cols: E K B W N
[57.2, -89.2, -67.0, -8.3, 50.1] : fugen
[59.0, -58.3, -75.5, 31.2, -19.3] : Luz
[7.4, -28.5, 17.7, -5.7, -46.6] : siv
[3.9, 12.0, -87.9, -16.6, 90.8] : Pafa
[59.0, -75.5, -58.3, 22.8, 74.2] : Dob
[24.7, -39.4, 5.9, 45.1, 1.6] : fored
[41.2, 4.0, -10.1, 4.4, 54.6] : Fefaf
order: [50.1, 57.2, -89.2, -67.0, -8.3]
fugen
start: [59.0, -58.3, -75.5]
Luz, 0
after: [3.9]
[12.0]

cols: T Z V H A S
[-0.5, 1.8, 0.2, 2.2, -0.7, 0.3]  buz
[-68.5, -57.8, -5.9, -84.1, -48.1, 2.5]  siv
[-71.7, -17.8, 32.9, -76.8, -68.6, -5.8]  Dob
after: [-68.6]
[-5.8]
order: [0.3, -0.7, 2.2, 0.2, 1.8, -0.5]
buz
after: [-76.8]
[-68.6]

cols: D P F M Q R X U J
[41.8, -3.7, 51.3, -7.4, 4.7, 22.0, -12.7, 3.6, 16.5] -> Sebok
[40.6, -4.7, 60.9, -10.2, 2.9, 35.9, -12.1, 14.6, 26.5] -> fof
[-28.3, 2.0, -28.4, -4.3, -9.9, -24.8, 0.7, -4.8, -13.5] -> fored
[-70.6, -1.7, -90.9, 4.4, 2.5, -57.9, 16.4, -25.1, -44.2] -> buz
[40.4, -1.0, 53.2, -1.8, -0.6, 30.5, -12.5, -3.9, 15.5] -> siv
col: [-7.4, -10.2, -4.3, 4.4]
M
col: [-3.7, -4.7, 2.0, -1.7]
P
after: [-1.8]
[-0.6]
order: [-7.4, 4.7, 22.0, -12.7, 3.6, 16.5, 41.8, -3.7, 51.3]
Sebok
start: [-12.7, 3.6, 16.5]
Sebok, 6

cols: Lote Nivi rubim gom pema Makos zatu loba pefe
[21.2, 8.4, 39.7, 1.1, 38.3, 6.6, -34.8, -13.0, 25.3] -> funi
[-10.6, -13.1, -13.3, -10.5, -7.7, -3.1, 1.0, -4.4, -12.0] -> Sebok
[-14.8, 2.8, -3.7, 9.0, -11.5, -12.5, -14.6, 5.4, -4.7] -> fored
[52.6, -37.3, -49.0, -38.9, 6.5, 20.1, 32.2, -43.6, -38.4] -> Luz
[-1.4, 37.6, 11.8, 22.3, 25.9, -47.3, 26.7, -38.6, -25.5] -> bufa
[-8.8, 3.9, -26.8, 11.6, 4.9, -18.1, 0.1, -39.8, -35.1] -> siv
[-61.4, -29.7, -80.5, -11.2, -79.4, 3.1, 21.1, 12.5, -35.8] -> Fefaf
[5.1, 29.0, -25.4, 25.4, -18.9, 45.5, 45.0, 12.6, 20.4] -> Pafa
[-49.1, 32.2, -38.9, 20.1, -37.3, 6.5, -43.6, -38.4, 52.6] -> fugen
[-26.7, -49.6, 0.6, -40.4, 1.3, -86.7, -47.6, -31.4, -63.8] -> buz
[65.7, 65.7, 65.7, -7.8, 0.9, 31.4, -52.4, 10.7, 48.7] -> fof
[-5.3, 2.0, 11.8, -0.2, 9.9, -29.6, -25.8, -12.8, -10.7] -> Dob
start: [-38.9, 6.5, 20.1, 32.2]
Luz, 3
col: [-26.8, -80.5, -25.4, -38.9, 0.6]
rubim
dup fof: 
[65.7]
col: [-3.1, -12.5, 20.1]
Makos
start: [6.5, -43.6, -38.4]
fugen, 5
after: [5.1]
[29.0]
order: [-38.4, -43.6, 32.2, 20.1, 6.5, -38.9, -49.0, -37.3, 52.6]
Luz

cols: Y L C G
[35.8, 65.5, 9.0, 48.5] = fof
[-6.8, -25.0, 15.9, -13.6] = bufa
[2.1, -38.0, 18.4, -46.4] = Fefaf
[15.9, -6.7, -13.6, -24.8] = Luz
[-24.9, 15.9, -13.6, -6.7] = Pafa
col: [-38.0, -6.7]
L
order: [-24.8, 15.9, -6.7, -13.6]
Luz
col: [2.1, 15.9]
Y
after: [-25.0]
[15.9]
order: [-6.7, -24.8, 15.9, -13.6]
Luz
order: [-6.7, -24.9, -13.6, 15.9]
Pafa
order: [-46.4, 2.1, -38.0, 18.4]
Fefaf

cols: kubo Zaba ziva kezat zisi
[21.0, -28.4, 38.9, -5.3, -3.6] : Pafa
[-65.6, 29.9, 24.1, -2.3, 13.2] : fugen
[30.8, 30.8, 36.4, -3.3, -5.4] : Sebok
[-83.6, -0.2, -26.4, -23.2, -7.9] : fof
[-5.2, -12.6, 31.3, -0.7, -47.4] : Dob
[30.9, -5.4, 36.4, -3.3, 14.0] : funi
[-7.5, -9.3, -10.0, 11.6, 10.6] : Fefaf
[38.9, -28.4, 21.0, 5.9, 27.7] : buz
col: [-3.3, -23.2]
kezat
after: [-5.3]
[-3.6]
order: [-5.4, -3.3, 14.0, 30.9, 36.4]
funi
start: [21.0, -28.4, 38.9]
Pafa, 0
start: [11.6, 10.6]
Fefaf, 3
after: [30.9]
[-5.4]

cols: fadiv fabus Zuti Nale
[19.9, -9.1, 24.2, 12.0]  buz
[-37.7, -0.2, -46.3, -8.7]  fof
[5.4, 35.3, 5.4, 6.6]  Luz
[-3.9, 9.0, 9.0, 9.0]  Dob
[72.0, 65.3, -28.1, -41.0]  funi
[48.4, -27.3, 51.2, 25.1]  Fefaf
dup Dob: 
[9.0]
dup Luz: 
[5.4]

cols: lisut gukol Rakap goli rola
[-38.5, 16.7, 44.7, 9.9, 8.5]  Luz
[44.6, 8.5, 32.7, 32.7, 31.7]  funi
[45.2, -6.2, 3.5, -10.9, 43.7]  Dob
[86.5, -4.1, -49.8, -21.2, -19.2]  siv
[-33.1, 31.9, -37.5, -38.9, 7.5]  bufa
[-33.1, -70.0, -37.5, -38.9, 7.5]  Pafa
col: [44.7, 32.7, 3.5, -49.8]
Rakap
col: [-4.1, 31.9, -70.0]
gukol
which: [-33.1, 31.9, -37.5, -38.9, 7.5]
bufa
start: [-70.0, -37.5, -38.9]
Pafa, 1
col: [8.5, 31.7, 43.7, -19.2, 7.5]
rola
dup funi: 
[32.7]

cols: duno lunaz vut Fem biz zezu gego
[17.4, -28.2, -36.2, -6.0, -14.0, -8.0, -8.4] -> Pafa
[-46.1, 12.5, -7.1, -55.4, -2.1, -40.1, -8.8] -> siv
[-15.1, -5.1, -0.8, -0.2, -30.0, 17.8, -26.4] -> funi
[22.5, -16.8, 23.0, 21.4, 5.4, 10.8, 19.4] -> fored
[25.9, -49.2, -26.8, -67.2, 0.5, -60.0, 26.4] -> bufa
[31.2, -55.3, -0.5, 17.8, -15.2, 13.3, 16.1] -> fof
[22.5, 21.4, 23.0, 5.4, -16.8, -57.5, 40.8] -> Dob
[-6.3, -58.4, -12.4, 30.7, -32.5, 38.7, -38.7] -> Sebok
[7.7, 2.7, -5.9, -57.9, -23.0, 39.2, -22.3] -> fugen
[19.3, -34.8, 21.5, 4.7, -1.7, 5.9, 7.0] -> Fefaf
[14.5, -28.5, -8.2, -28.5, -14.6, -28.5, 13.4] -> buz
[22.6, 21.4, 5.4, 19.4, -16.8, 10.8, 23.0] -> Luz
after: [-49.2]
[-26.8]
start: [22.5, -16.8, 23.0, 21.4, 5.4]
fored, 0
order: [10.8, 19.4, 22.5, -16.8, 23.0, 21.4, 5.4]
fored
order: [-16.8, 5.4, 10.8, 19.4, 21.4, 22.6, 23.0]
Luz
after: [-15.2]
[13.3]
dup buz: 
[-28.5]

cols: nek vebag lole toge Pes
[65.0, 32.3, -11.5, 3.7, 57.2]  siv
[3.6, 57.2, 65.0, -11.5, 32.3]  Fefaf
[27.8, 27.8, 39.7, 59.4, 27.8]  bufa
order: [27.8, 39.7, 59.4, 27.8, 27.8]
bufa
start: [-11.5, 3.7, 57.2]
siv, 2
start: [27.8, 39.7, 59.4, 27.8]
bufa, 1
dup bufa: 
[27.8]
order: [32.3, 3.6, 57.2, 65.0, -11.5]
Fefaf

cols: mel mufug bib ter kete kig vuke Kuda
[-0.4, -19.1, 37.9, 44.7, 33.1, -0.7, 4.1, -16.8] : funi
[34.0, -41.8, -42.1, -2.8, -13.5, 20.4, 34.6, 22.8] : fored
[-34.3, -9.6, -10.7, 14.9, -12.4, 11.4, -15.8, 8.2] : Dob
[15.6, 30.5, 76.4, -13.7, -29.3, -39.5, -10.6, 27.9] : fof
[-31.7, 50.7, 50.7, 36.3, -46.0, 50.7, 50.6, -26.4] : Sebok
[-31.7, 36.3, 50.7, 50.7, 50.7, -46.0, -26.4, 50.7] : buz
[-31.8, 63.1, -11.7, -36.3, -13.7, 34.0, 20.1, 6.2] : bufa
[-16.8, -16.3, -8.7, 9.0, 37.0, -32.4, -29.0, 6.2] : Pafa
[1.8, -39.8, -39.7, 19.8, 39.3, -10.5, -49.0, 42.9] : siv
[-1.7, 10.9, 51.1, 24.8, -9.6, -27.8, -8.3, 26.8] : Luz
[-43.5, 32.9, -42.7, 38.4, 30.9, 0.1, -43.5, 8.1] : fugen
dup buz: 
[50.7]
order: [-46.0, -31.7, -26.4, 36.3, 50.7, 50.7, 50.7, 50.7]
buz

cols: bobi sazi gibo latek
[0.0, -5.1, -36.1, -5.1]  Sebok
[-1.9, -2.4, 2.1, 2.1]  fored
[-36.0, -34.9, 16.1, -42.1]  bufa
[-36.0, -42.1, -34.8, 16.1]  siv
[-28.0, 20.9, 15.1, 13.8]  fugen
[45.0, 36.0, 13.3, 30.3]  Fefaf
[15.0, 13.6, 34.1, 53.6]  fof
order: [-42.1, -36.0, -34.9, 16.1]
bufa
dup fored: 
[2.1]
dup Sebok: 
[-5.1]
which: [15.0, 13.6, 34.1, 53.6]
fof

cols: fogu goz Niba gos
[-85.2, -3.0, -63.4, -50.9] : fof
[-65.7, 19.6, -59.9, 18.8] : fored
[-24.7, -32.9, -59.8, 27.2] : fugen
col: [-59.9, -59.8]
Niba
after: [-59.9]
[18.8]
col: [-85.2, -65.7]
fogu

cols: lof Nuve Gipat vun
[9.3, 66.9, -33.1, 70.5] : siv
[9.3, -33.1, 70.5, 66.8] : fof
[58.7, -35.5, 60.6, -34.9] : Sebok
order: [70.5, -33.1, 66.9, 9.3]
siv
start: [-33.1, 70.5, 66.8]
fof, 1

